Here is a tiny trained network, its code and every weight. The questions are about switching its units off for an input and a target symbol, where a switched-off unit gives its printed mean instead of its output.

import numpy as np


def w(rows, s, z=0):
    codes = np.array(rows[::2]) - 128.0
    scale = np.full(codes.shape[1], s)
    scale[-1] = z or s
    return codes * scale


def norm(h):
    return h / np.sqrt((h * h).mean(-1, keepdims=True) + 1e-5)


def f(y):
    return y / 2 * (1 + np.tanh(0.7978845608 * (y + 0.044715 * y**3)))


def softmax(a):
    e = np.exp(a - a.max(-1, keepdims=True))
    return e / e.sum(-1, keepdims=True)


def log_softmax(a):
    a = a - a.max(-1, keepdims=True)
    return a - np.log(np.exp(a).sum(-1, keepdims=True))


def net(x, mask):
    ids = ['ΣΦγζηλω'.index(c) for c in x.split()]
    T = len(ids)
    res = E[ids] + P[:T]
    r = norm(res)
    for j in range(2):
        rows = slice(3 * j, 3 * j + 3)
        q, k, v = (r @ M[0][rows].T for M in (Q, K, V))
        z = softmax(np.where(np.tri(T) > 0, q @ k.T / 3**0.5, -1e9)) @ v
        o = O[0][rows]
        res = res + np.where(mask[j], z, o[:, -1]) @ o[:, :-1]
    y = f(norm(res) @ A[0][:, :-1].T + A[0][:, -1])
    res = res + np.where(mask[2:10], y, B[0][:, -1]) @ B[0][:, :-1]
    return log_softmax(norm(res)[-1] @ U[:, :-1].T + U[:, -1])


Q, K, V, O, A, B = {}, {}, {}, {}, {}, {}
E = w([
[137,143,135,100,122,128,136,134,125,22,98],'Σ',
[33,71,84,163,60,146,210,157,135,142,72],'Φ',
[173,132,65,102,106,104,127,254,120,126,32],'γ',
[71,132,141,180,132,101,121,118,73,120,96],'ζ',
[79,49,114,52,112,157,91,173,179,58,87],'η',
[160,186,80,120,88,124,129,122,171,111,119],'λ',
[180,139,47,96,108,89,162,156,143,142,186],'ω',
],0.0051)
P = w([
[176,99,190,181,88,244,107,102,81,245,164],'0',
[48,134,165,43,87,49,104,138,77,54,166],'1',
[31,190,114,73,139,98,212,149,165,182,175],'2',
[186,91,115,254,113,239,193,108,22,120,90],'3',
[111,97,150,171,183,4,86,130,102,87,111],'4',
[80,191,53,179,213,49,231,152,215,172,114],'5',
],0.004)
Q[0] = w([
[105,177,160,107,133,116,121,101,147,141,145],'h1',
[155,102,155,130,160,139,66,124,110,130,88],'h1',
[140,14,98,148,92,226,138,143,100,152,67],'h1',
[181,112,109,142,130,187,124,55,57,119,109],'h2',
[146,88,107,149,213,91,150,173,122,132,89],'h2',
[126,172,154,137,107,2,124,152,113,148,159],'h2',
],0.0079)
K[0] = w([
[91,224,106,122,163,95,221,107,96,80,163],'h1',
[92,66,84,120,43,139,154,107,113,135,112],'h1',
[134,78,213,79,2,215,49,150,117,242,172],'h1',
[120,99,180,98,104,208,18,141,167,140,182],'h2',
[179,110,145,234,166,99,94,144,126,144,94],'h2',
[84,114,91,130,202,7,129,188,131,64,89],'h2',
],0.0058)
V[0] = w([
[101,145,55,109,47,106,168,175,127,5,69],'h1',
[66,46,36,140,108,145,168,83,105,103,201],'h1',
[175,68,139,147,211,84,214,192,37,96,171],'h1',
[71,143,190,122,103,232,187,132,168,47,94],'h2',
[39,87,119,114,95,26,92,199,50,85,47],'h2',
[79,206,151,221,190,80,239,86,61,87,143],'h2',
],0.0036)
O[0] = w([
[211,122,205,190,116,164,215,177,149,156,166,180],'h1',
[117,210,125,165,185,166,136,136,99,37,207,181],'h1',
[146,67,132,68,151,126,187,169,99,52,209,156],'h1',
[152,106,159,154,252,62,115,85,148,200,117,72],'h2',
[184,124,60,156,144,177,40,105,92,138,124,252],'h2',
[131,79,113,86,146,195,197,61,166,189,159,151],'h2',
],0.0045,0.0032)
A[0] = w([
[175,127,173,132,62,123,126,148,83,107,84,124],'n1',
[88,157,107,121,114,130,170,91,210,168,140,37],'n2',
[60,133,82,144,132,105,143,95,122,143,103,144],'n3',
[108,91,178,178,167,117,131,109,83,150,117,209],'n4',
[174,107,199,174,139,200,137,106,102,104,123,104],'n5',
[160,140,175,125,141,145,173,128,185,139,184,174],'n6',
[96,110,140,2,198,8,102,145,200,81,146,4],'n7',
[180,108,126,117,181,112,118,147,124,101,174,93],'n8',
],0.0071,0.0019)
B[0] = w([
[103,111,181,131,152,114,156,42,186,154,194,230],'n1',
[130,176,150,152,133,58,88,141,146,65,93,214],'n2',
[155,142,144,64,156,142,106,85,186,158,124,229],'n3',
[180,129,111,69,125,119,123,176,125,62,168,217],'n4',
[100,159,127,160,129,133,137,208,141,220,95,194],'n5',
[134,36,107,145,96,152,100,85,100,94,119,252],'n6',
[241,87,168,102,210,88,255,151,91,110,85,159],'n7',
[20,184,190,87,130,80,140,117,212,171,63,219],'n8',
],0.0061,0.0024)
U = w([
[159,73,65,66,169,238,87,36,110,155,138,179],'Σ',
[154,10,200,224,71,169,163,72,128,202,154,209],'Φ',
[197,153,133,204,97,64,2,144,106,48,112,45],'γ',
[50,145,129,100,63,142,193,131,118,49,205,237],'ζ',
[116,205,100,154,157,202,147,230,89,205,132,5],'η',
[7,198,172,83,156,54,162,88,217,212,83,90],'λ',
[217,116,180,44,184,39,197,147,125,105,112,80],'ω',
],0.0067,0.0012)

Each question gives the input, a string of symbols that net reads in full, and the target symbol t.
The units are the heads (3 rows each of Q, K, V and O) and the neurons (one row each of A and B). Each row of codes is followed by its name. A weight is (code - 128) times the scale printed after its matrix; where a second scale follows, it is the last column's (O, A, B and U).
mask holds one flag per unit, heads first, then neurons. A switched-off unit (its flag False) gives its mean, the last column of its rows in O or B, instead of its output. The means were averaged over made-up inputs and are rounded, as every weight is.
A unit's drop is (log p(t) with every unit on - log p(t) with that unit switched off) / (log p(t) with every unit on - log p(t) with every unit switched off).
The circuit of an input: a set's keep is (log p(t) with only the set's units on - log p(t) with every unit switched off) / (log p(t) with every unit on - log p(t) with every unit switched off). Starting from all 10 units, units are removed one at a time, each time the one whose removal leaves the highest keep (on an exact tie, the one counted first), for as long as the keep stays at least 0.8.
circuit, biggest first: the units of the circuit, biggest drop first
most important unit: the unit with the biggest drop
top k neurons: the k neurons with the biggest drops, biggest first
which heads matter: for each layer, one digit per head in row order, 1 if its drop is at least 0.15 and else 0, layers parted by /
drop when u is switched off: that unit's drop, to one decimal
input λ ζ ζ, target Σ: circuit, biggest first -> [h2]
input λ λ ω ζ Φ, target Σ: circuit, biggest first -> [h2, n3]
input ω ω ζ ζ, target ζ: which heads matter -> 11
input η ζ η, target Σ: top 2 neurons -> [n5, n1]
input ω ω Φ Σ, target ζ: which heads matter -> 11
input ζ ω Σ λ, target Σ: which heads matter -> 10
input Φ Φ γ, target η: circuit, biggest first -> [h2, n7, h1]
input γ η ζ λ, target Φ: top 2 neurons -> [n1, n8]
input η η Σ Σ, target γ: which heads matter -> 11
input ω γ η Σ ζ, target η: circuit, biggest first -> [h2, n5, h1]
input Σ Φ ω Σ ζ λ, target γ: which heads matter -> 00
input ζ Φ γ ζ Σ, target λ: which heads matter -> 00
input λ ζ λ γ, target λ: circuit, biggest first -> [h2, h1]
input Φ ω ω ω, target η: which heads matter -> 10
input ω Φ γ, target η: which heads matter -> 01
input η Φ ω ω, target γ: which heads matter -> 11
input Φ Σ γ η, target η: which heads matter -> 00
input ω η ω γ η, target ω: which heads matter -> 00
input ζ η Φ Σ, target Σ: circuit, biggest first -> [h1, n2]
input ζ Φ η ω ω Σ, target Φ: circuit, biggest first -> [h1, n6]
input ω Σ ζ, target Σ: top neuron -> [n6]
input Σ ω Φ γ, target ω: which heads matter -> 11
input ω ζ ζ λ, target ζ: most important unit -> h2
input ζ Φ γ ω ω, target ζ: circuit, biggest first -> [h2, h1]
input λ η ω ζ λ, target Φ: which heads matter -> 10
input λ η Σ λ, target λ: drop when h2 is switched off -> 0.5
